Below is a small trained network, with its code and all its weights. Each question gives an input and a class and asks what happens when units are switched off, that is, made to give their printed mean instead of their output.

import numpy as np


def w(rows, s, z=0):
    codes = np.array(rows[::2]) - 128.0
    scale = np.full(codes.shape[1], s)
    scale[-1] = z or s
    return codes * scale


def f(y):
    return np.maximum(y, 0)


def log_softmax(a):
    a = a - a.max(-1, keepdims=True)
    return a - np.log(np.exp(a).sum(-1, keepdims=True))


def net(x, mask):
    res = np.array(x, float).reshape(1, 8) / 4 @ E
    y = f(res @ A[0][:, :-1].T + A[0][:, -1])
    res = res + np.where(mask, y, B[0][:, -1]) @ B[0][:, :-1]
    return log_softmax(res[-1] @ U[:, :-1].T + U[:, -1])


A, B = {}, {}
E = w([
[116,133,128,140,138,122,123],'x0',
[129,136,124,116,145,146,121],'x1',
[78,51,113,25,163,2,158],'x2',
[127,118,135,157,112,102,146],'x3',
[128,146,123,91,159,161,105],'x4',
[219,209,72,142,173,83,94],'x5',
[100,189,52,131,102,149,146],'x6',
[125,135,134,136,122,122,128],'x7',
],0.0079)
A[0] = w([
[223,116,249,211,195,117,43,236],'N0',
[99,212,89,167,68,195,128,132],'N1',
[114,104,144,27,155,2,123,252],'N2',
[28,71,97,128,91,100,144,191],'N3',
[146,98,208,107,91,151,139,192],'N4',
[204,217,146,167,181,109,81,178],'N5',
[90,192,73,141,126,180,153,224],'N6',
[180,148,136,198,122,212,183,251],'N7',
[156,147,82,95,198,49,115,206],'N8',
[181,152,165,176,169,153,81,114],'N9',
[58,123,164,152,90,216,128,246],'N10',
[184,103,204,170,142,169,104,195],'N11',
[165,173,128,78,94,48,123,176],'N12',
[201,203,85,227,132,120,129,136],'N13',
[121,158,202,88,174,102,129,247],'N14',
],0.0083,0.0031)
B[0] = w([
[222,78,162,205,122,204,65,224],'N0',
[96,185,58,151,164,147,181,203],'N1',
[124,168,209,89,198,64,129,255],'N2',
[36,98,165,2,139,92,109,203],'N3',
[96,101,194,156,170,219,77,182],'N4',
[222,66,69,151,59,99,128,211],'N5',
[84,151,78,153,112,53,190,189],'N6',
[80,154,59,213,41,141,124,225],'N7',
[220,204,171,82,171,63,119,199],'N8',
[191,18,111,90,64,208,122,180],'N9',
[11,174,175,223,117,153,205,210],'N10',
[167,60,175,174,34,230,51,190],'N11',
[171,164,148,93,210,55,106,175],'N12',
[143,115,17,84,54,91,122,215],'N13',
[146,55,192,128,202,101,98,178],'N14',
],0.0063,0.0099)
U = w([
[102,84,244,180,34,244,104,132],'0',
[74,21,246,79,193,129,103,38],'1',
[195,22,95,156,70,187,41,30],'2',
[197,142,201,145,233,79,182,221],'3',
[8,158,71,200,124,176,227,231],'4',
[37,132,140,20,160,95,174,163],'5',
[190,190,3,120,68,152,251,3],'6',
[154,204,79,82,187,44,169,209],'7',
],0.0059,0.003)

Each question gives the input, the list of numbers given to net, and the class t.
The units are the neurons (one row each of A and B). Each row of codes is followed by its name. A weight is (code - 128) times the scale printed after its matrix; where a second scale follows, it is the last column's (A, B and U).
mask holds one flag per neuron, in row order. A switched-off neuron (its flag False) gives its mean, the last column of its row in B, instead of its output. The means were averaged over made-up inputs and are rounded, as every weight is.
A unit's drop is (log p(t) with every unit on - log p(t) with that unit switched off) / (log p(t) with every unit on - log p(t) with every unit switched off).
The circuit of an input: a set's keep is (log p(t) with only the set's units on - log p(t) with every unit switched off) / (log p(t) with every unit on - log p(t) with every unit switched off). Starting from the 12 units with the biggest drops (on a tie, the unit counted first), units are removed one at a time, each time the one whose removal leaves the highest keep (on an exact tie, the one counted first), for as long as the keep stays at least 0.8.
units of the circuit, in order: the units of the circuit, biggest drop first
most important unit: the unit with the biggest drop
top k neurons: the k neurons with the biggest drops, biggest first
drop of u: that unit's drop, to one decimal
input [-3,-5,-7,-1,-1,3,5,6], class 6: most important unit	N13
input [6,-8,0,-7,-5,6,-3,6], class 2: units of the circuit, in order	N0, N5
input [0,-1,2,8,2,-4,1,-8], class 5: units of the circuit, in order	N0, N3
input [-8,8,-6,0,-2,5,3,-4], class 6: units of the circuit, in order	N1, N13
input [-6,8,8,6,3,2,-1,-2], class 3: units of the circuit, in order	N8, N2
input [2,0,-8,8,4,4,1,2], class 6: top 2 neurons	N1, N13
input [7,-2,-8,1,5,2,0,0], class 2: top 3 neurons	N0, N11, N9
input [3,4,-6,-8,4,-7,1,-6], class 4: drop of N10	0.2
input [5,7,8,-1,-3,3,0,-1], class 3: drop of N13	0.3
input [5,-1,-7,3,0,6,5,5], class 6: drop of N1	0.1
